z160: [114  97  81 169 138 105 164 105 118 115 123 114 131 135 115  89 142 126
 117  74 108 118 171 112 128]
z379: [103  98  60 200 141  86 197 101 121 100 134 114 146 148 113  68 146 131
 106  48  91 126 195 105 135]
z51: [114  97  81 169 138 105 164 105 118 115 123 114 131 135 115 130 142 126
 117  74 108 118 171 129 128]
has: [112 128] -> yes
has: [ 60 200 141  86 196] -> no
has: [ 81 169] -> yes
has: [146  68] -> no
has: [ 86 197 101 121] -> yes
has: [115 130] -> yes

z583: [105 110 148  85 143 106 147 121 119 154 155  75 198 145 108 112 147 178
 124 158 106 157 133 147 128  97 110 111 146  89  79 110 125  85 122 113
 171 144 125 137 157 134 139 108 127 116 126 141 156]
z551: [124 114 158 129 170  90 124 106 138 208 153 163 152 161 149 102 151 158
 169 160 110 180  96 152 100 113 122 111 124 101 119  98 122 130 121 109
 150 141 113 108 130 146 131  95 123 110 127 113 156]
z51: [ 93 118 137 131 106 109 156 101  99 100 129  92 146 146  83 103 131  86
 124 109 142 104  76 121 112  71 138 136 109 102 111 125 171 118 106 142
 111 150 144 118 168 123 124 151 140 126 159 132 182]
z160: [125 110 137 127 189  91 115 110 146 194 163 165 149 145 169 128 149 162
 157 156 106 181 113 155 105 107 125 122 141 117 130 111  95 147 139  96
 122 137 118  98 106 131 138  96 127 104 119 116 140]
z98: [121 120 148 166 155  95 133 119 133 180 125 183 102 165 148 104 136 106
 176 111 152 139  76 130  84 106 138 118 106 115 145 113 142 159 103 117
  99 137 121  90 121 148 118 121 135 106 138  96 156]
z793: [107 111 139  82 141 107 145 105 129 140 164  70 204 144  90 100 137 162
 117 161 106 151 121 153 124  88 130 128 135 102  78 114 125  97 129 111
 152 150 130 136 162 123 131 105 132 118 140 140 164]
z707: [136 111 132 145 180  99 118 114 139 200 152 184 119 164 175 121 136 149
 160 148 124 167 101 157  98 121 130 112 122 119 138 105 102 158 128  94
 118 143 114  96  94 136 138  93 132 108 122 104 136]
has: [105 138] -> no
has: [130 112 122 119] -> yes
has: [106 116] -> no
has: [109 150] -> yes
has: [157 162 149] -> no
has: [ 90 100] -> yes
has: [129 112 122] -> no

z793: [ 86 193 121 116  78  95  87 187 150 148 133 171  93  56 139  96 121  91
  77 116 100  83 116  99  74  95 128 116  63  80  80 179  89 196 184 129
 175 141 161 129  77 128 101 185  75 108 123 108 185  67  87 188 135 158]
z160: [147 183  63  73 164  78 167  83 198 193  94 179 122  88 149  63  56 136
 192  64  65 120 115 152 167 191 187  83 142 199 200  73  89 108 117 152
  66 124 159 200 113 119 186 114  90 164 129 121 199  86 112  62 172 171]
z379: [147  86 135 199 100 137 127 172 144 125 145 143  82 162  86 106  82 178
 154 180  77 141 161  92 157 180 156 184 164  81 120 186  62 147  64 108
 102 120 106 107 179 195  67 147 168 187 107 148 125  88 139 163 166 138]
has: [ 91  77 116 100] -> yes
has: [ 77 116] -> yes
has: [108 117] -> yes
has: [198 193] -> yes
has: [ 95  78 116] -> no
has: [128 116  63  80  80] -> yes

z160: [161 109 154 150 134 122 117 118 133 153 147 120 130]
z51: [161 109 154 150 134 122 117 118 133 155 146 106 128]
z666: [161 109 154 150 134 122 117 118 133 153 147 116 124]
z707: [140 117  83 122 138  49  87 151 129 136 118 117 116]
z168: [140 118  81 124 138  49  88 148 131 139 117 117 115]
z551: [161 113 157 146 131 119 109 119 131 160 149 105 125]
has: [134 150 154 109] -> no
has: [137  49] -> no
has: [131 139 118 117 115] -> no
has: [122 117 118 133] -> yes
has: [118 117] -> yes

z160: [ 99  86 138 129 133]
z51: [130 138 110 128 126]
z707: [110  85 128 158 161]
z379: [106  87 133 154 156]
z872: [116 118 130 117 119]
z468: [123 124 132 131 131]
z551: [ 81  75 141 129 139]
z168: [ 56  76 210  63  60]
z666: [125 124 130 126 127]
z98: [ 80 113 206  51  48]
has: [ 80 113 206  52] -> no
has: [130 124 125] -> no
has: [158 161] -> yes
has: [112 206] -> no
has: [ 99  86 138 129] -> yes
has: [132 124] -> no

z160: [ 97 105 128 121 107 123 129 125 126 155 127 136 145 101  99 125 104 120
 115 122 157 128 167 114 125 141 119 150 116 134 135 157 109 154 173 147
 156 113 104 115 177 102]
z51: [119  96 140 152 109 154 149 111 154 143 135 150 172 143 125 114 146 121
 121 127 134 152 115 107 143 166 116 149 136 160 161 147 102 144 129 154
 140 102  90 144 123 147]
z707: [161 125  79 166 144 107 108 114 120 100  97  85  99 169 169 151 157  98
 139  80 112 146 101 109 116 115 113  95 136 123 112  81 116  94 104  82
  77  98 130 154  90 177]
z793: [150 131 115 144 141 131 133 121 124  94 118 110 135 155 153 125 151 118
 143 115 110 129  95 129 138 137 129 110 143 142 137 100 136 106  91 108
  97 120 138 163  88 153]
z379: [147 118  73 118 136 106 104 102 138 131  83 105 104 146 141  83 148  82
 130  70 118 143 110  97 110 115 103 119 134 119 111 102 104 118 117  93
 101  85 117 128 108 150]
z98: [145 140  97 109 149 108 125 108 106  81  88  94 138 133 141 106 134  94
 150  98 121  99 118 134 136 136 129 111 143 140 135  95 153 113  94  88
  96 115 161 171 107 116]
z468: [153 147 118 125 145 120 117 128 130 119 122 119  97 145 149 128 142 127
 135 124 106 130 104 134 120 105 130 110 130 111 109 107 137 108 102 110
 108 136 146 122  97 147]
has: [161 147] -> yes
has: [116  94 104  82] -> yes
has: [101 145 136 127] -> no

z51: [108 115 205 115 111 155 163 103 130  96]
z793: [108 121 146  78 160 166 111  99 137  81]
z160: [126 121 106  79 185 129  91 133 133 104]
z168: [134 134 138 178  76 117 160 132 126 153]
z551: [147 130  61 108 179  91  82 167 129 144]
z707: [117 132 172 166  64 151 172 101 128 127]
has: [146  78 160] -> yes
has: [121 106  79 185 129] -> yes
has: [166  64] -> yes
has: [132 172 166  64] -> yes
has: [108 115] -> yes

z872: [107 116 128 107 114 139 127 121 129 124 127 121 113 130 135 110 119 137
 109 114 122 136 127 116 120 136 126 137 108 110 113 109 128 125 135 120
 112 126 129 134 136 130 124 113 134 136 138 128 125 122 139]
z98: [172 174  99 158 149  86 122 150 130 140 144 138 160  90 107 141 112  81
 162 134  94 102  98 117 118  83  91 107 167 155 139 139  84 130  80 128
 137 124 100 108 115 102 107 128 118 109  92 107 108 128  86]
z168: [125 112 114 133 139 111 133 126  98 127  98 135 134 117 102 128 126 116
 135 122 144 104 118 147 145 114 145 104 132 121 122 137 131 102 118 141
 144 134 112 103 102 109 144 131 100 102 121 110 143 138 117]
z583: [172 174  99 158 149  86 122 150 130 140 144 138 160  90 107 141 112  81
 162 134  94 102  98 117 118  83  91 107 151 155 173 139  84 130  80 128
 137 124 100 108 115 102 107 128 118 109  92 107 108 128  86]
z551: [ 95  79 173 112  88 158  96  77 134  82 117  87  81 177 147 140 166 168
  92 151 156 153 175 127 112 170 143 137 124 128  75 131 176 147 173  98
 108  95 171 152 131 168 120 150 135 141 130 168 115  94 145]
has: [132 121] -> yes
has: [139  84] -> yes
has: [ 92 107] -> yes
has: [ 86 123] -> no
has: [100 102 121 110 143] -> yes
has: [151 155 173] -> yes

z168: [181  62 172  91  73 193]
z468: [ 71 200  59 134 116 204]
z51: [106 181 193  73 185  72]
has: [ 71 200  59] -> yes
has: [91 72] -> no
has: [ 73 193 181 106] -> no

z872: [127 124 126 129 128 129 125 124 125 125 129 126 124 125 127 124 129 129
 127 129 126 124]
z666: [ 98  71 108 180 142 192  75 100 130  79 174  71 147 120 176 126 179 186
 157 182  81  59]
z160: [ 98  71 108 180 142 192  75 100 130  79 174  71 118 120 176  70 179 186
 157 182  81  59]
z707: [127 124 126 129 128 129 125 124 125 125 127 126 124 125 127 124 129 129
 127 129 126 124]
has: [126 124 125 127] -> yes
has: [129 127 129] -> yes

z707: [119 128  98 132 176 134 130 140 156  96 187 106 139 158 128 107 130 109
 142 166 174]
z666: [114 125 144 113 158 142 122 135 116 111 113 139 109 118 112 133 118 134
 133 157 112]
z379: [141 129 115 137 147 119 145 138 152 125 135 135 138 131 146 134 149 132
 123 146 136]
z98: [133 127 146 124 109 126 128 124 114 143  92 143 119 109 127 142 128 140
 120 114 100]
z160: [146 132  96 149 118 110 143 128 159 136 165 113 157 149 153 119 149 118
 124 116 162]
has: [176 132] -> no
has: [113 111] -> no
has: [131 138 135 135 125] -> no
has: [149 131 123 146] -> no
has: [135 135] -> yes
has: [153 119] -> yes
has: [106 139] -> yes

